Here is a tiny trained network, its code and every weight. The questions are about switching its units off for an input and a target symbol, where a switched-off unit gives its printed mean instead of its output.

import numpy as np


def w(rows, s, z=0):
    codes = np.array(rows[::2]) - 128.0
    scale = np.full(codes.shape[1], s)
    scale[-1] = z or s
    return codes * scale


def softmax(a):
    e = np.exp(a - a.max(-1, keepdims=True))
    return e / e.sum(-1, keepdims=True)


def log_softmax(a):
    a = a - a.max(-1, keepdims=True)
    return a - np.log(np.exp(a).sum(-1, keepdims=True))


def net(x, mask):
    ids = ['αγδεζλπσ'.index(c) for c in x.split()]
    T = len(ids)
    res = E[ids] + P[:T]
    u = 0
    for l in range(3):
        r = res
        for j in range(3):
            rows = slice(2 * j, 2 * j + 2)
            q, k, v = (r @ M[l][rows].T for M in (Q, K, V))
            z = softmax(np.where(np.tri(T) > 0, q @ k.T / 2**0.5, -1e9)) @ v
            o = O[l][rows]
            res = res + np.where(mask[u + j], z, o[:, -1]) @ o[:, :-1]
        u += 3
    return log_softmax(res[-1] @ U[:, :-1].T + U[:, -1])


Q, K, V, O = {}, {}, {}, {}
E = w([
[156,189,69,216],'α',
[190,97,72,62],'γ',
[68,99,93,173],'δ',
[30,113,131,2],'ε',
[239,214,161,85],'ζ',
[185,43,213,233],'λ',
[136,155,213,133],'π',
[71,241,152,197],'σ',
],0.0095)
P = w([
[184,41,99,255],'0',
[176,147,136,181],'1',
[159,174,156,150],'2',
[150,205,161,132],'3',
[151,222,170,104],'4',
[163,216,180,116],'5',
],0.0045)
Q[0] = w([
[96,34,161,79],'L0H1',
[178,54,134,168],'L0H1',
[153,224,132,188],'L0H2',
[160,254,180,126],'L0H2',
[167,186,103,178],'L0H3',
[141,68,155,181],'L0H3',
],0.0082)
K[0] = w([
[37,69,152,67],'L0H1',
[158,12,158,155],'L0H1',
[75,201,99,71],'L0H2',
[56,221,238,1],'L0H2',
[141,71,195,106],'L0H3',
[85,43,64,55],'L0H3',
],0.0075)
V[0] = w([
[255,86,155,220],'L0H1',
[74,135,121,68],'L0H1',
[250,213,176,152],'L0H2',
[5,225,148,130],'L0H2',
[68,125,239,106],'L0H3',
[178,116,15,165],'L0H3',
],0.007)
O[0] = w([
[191,157,95,239,254],'L0H1',
[112,110,156,51,51],'L0H1',
[228,187,189,100,203],'L0H2',
[2,155,188,186,133],'L0H2',
[58,218,146,87,78],'L0H3',
[184,54,102,176,185],'L0H3',
],0.0068,0.0047)
Q[1] = w([
[79,47,58,109],'L1H1',
[176,114,181,34],'L1H1',
[78,160,192,141],'L1H2',
[179,116,55,128],'L1H2',
[145,111,164,254],'L1H3',
[112,137,131,232],'L1H3',
],0.0085)
K[1] = w([
[203,87,15,163],'L1H1',
[49,169,4,53],'L1H1',
[58,63,141,3],'L1H2',
[171,206,94,210],'L1H2',
[65,220,192,54],'L1H3',
[57,166,203,63],'L1H3',
],0.007)
V[1] = w([
[177,47,213,185],'L1H1',
[181,253,4,205],'L1H1',
[198,141,143,236],'L1H2',
[185,162,180,250],'L1H2',
[183,241,25,213],'L1H3',
[163,159,70,229],'L1H3',
],0.005)
O[1] = w([
[122,62,144,55,190],'L1H1',
[130,159,3,90,240],'L1H1',
[84,77,175,74,254],'L1H2',
[89,92,185,68,249],'L1H2',
[148,166,68,227,222],'L1H3',
[149,110,112,198,212],'L1H3',
],0.0059,0.0085)
Q[2] = w([
[144,28,3,215],'L2H1',
[177,23,123,168],'L2H1',
[34,224,162,6],'L2H2',
[62,127,229,17],'L2H2',
[111,65,148,156],'L2H3',
[39,85,222,27],'L2H3',
],0.0071)
K[2] = w([
[74,43,180,10],'L2H1',
[71,165,132,11],'L2H1',
[102,221,65,53],'L2H2',
[119,254,59,158],'L2H2',
[193,59,95,148],'L2H3',
[163,48,244,100],'L2H3',
],0.0074)
V[2] = w([
[33,148,59,64],'L2H1',
[103,127,176,180],'L2H1',
[147,83,222,116],'L2H2',
[100,156,253,129],'L2H2',
[208,37,229,138],'L2H3',
[87,213,114,77],'L2H3',
],0.0061)
O[2] = w([
[63,166,30,75,29],'L2H1',
[71,183,198,189,122],'L2H1',
[154,18,118,151,103],'L2H2',
[177,57,192,142,1],'L2H2',
[63,214,254,78,144],'L2H3',
[158,151,65,174,29],'L2H3',
],0.0059,0.0068)
U = w([
[172,149,52,209,114],'α',
[196,82,70,25,138],'γ',
[1,50,59,91,255],'δ',
[112,127,110,113,78],'ε',
[230,202,129,72,39],'ζ',
[155,68,176,161,118],'λ',
[101,163,209,76,176],'π',
[40,188,172,225,56],'σ',
],0.007,0.0051)

Each question gives the input, a string of symbols that net reads in full, and the target symbol t.
The units are the heads (2 rows each of Q, K, V and O). Each row of codes is followed by its name. A weight is (code - 128) times the scale printed after its matrix; where a second scale follows, it is the last column's (O and U).
mask holds one flag per head, layer by layer. A switched-off head (its flag False) gives its mean, the last column of its rows in O, instead of its output. The means were averaged over made-up inputs and are rounded, as every weight is.
A unit's drop is (log p(t) with every unit on - log p(t) with that unit switched off) / (log p(t) with every unit on - log p(t) with every unit switched off).
The circuit of an input: a set's keep is (log p(t) with only the set's units on - log p(t) with every unit switched off) / (log p(t) with every unit on - log p(t) with every unit switched off). Starting from all 9 units, units are removed one at a time, each time the one whose removal leaves the highest keep (on an exact tie, the one counted first), for as long as the keep stays at least 0.8.
circuit, biggest first: the units of the circuit, biggest drop first
most important unit: the unit with the biggest drop
which heads matter: for each layer, one digit per head in row order, 1 if its drop is at least 0.15 and else 0, layers parted by /
drop when u is switched off: that unit's drop, to one decimal
input γ λ α ε λ, target π: which heads matter => 100 / 001 / 001
input λ α ε, target π: circuit, biggest first => [L0H2; L2H3; L1H2; L0H1]
input α ζ α ε σ, target α: circuit, biggest first => [L1H2; L2H3; L0H1]
input α ε α, target δ: which heads matter => 010 / 100 / 000
input λ α λ ε α, target π: circuit, biggest first => [L1H3; L0H1; L1H2]
input λ α σ ε σ λ, target α: which heads matter => 111 / 010 / 001
input γ ε λ α, target π: which heads matter => 100 / 101 / 001
input α ε λ λ δ, target π: most important unit => L1H3
input ε α ε λ σ ε, target α: circuit, biggest first => [L1H2; L2H3; L1H3; L0H1]
input α α σ α, target σ: which heads matter => 011 / 001 / 110
input α α λ λ λ α, target λ: which heads matter => 001 / 011 / 110
input ε σ σ γ λ, target α: which heads matter => 011 / 010 / 001
input γ ε σ, target α: drop when L2H3 is switched off => 0.9
input α σ α, target σ: drop when L1H3 is switched off => 0.4
input γ λ ε, target π: most important unit => L2H3
input α λ α, target λ: drop when L2H3 is switched off => 0.2
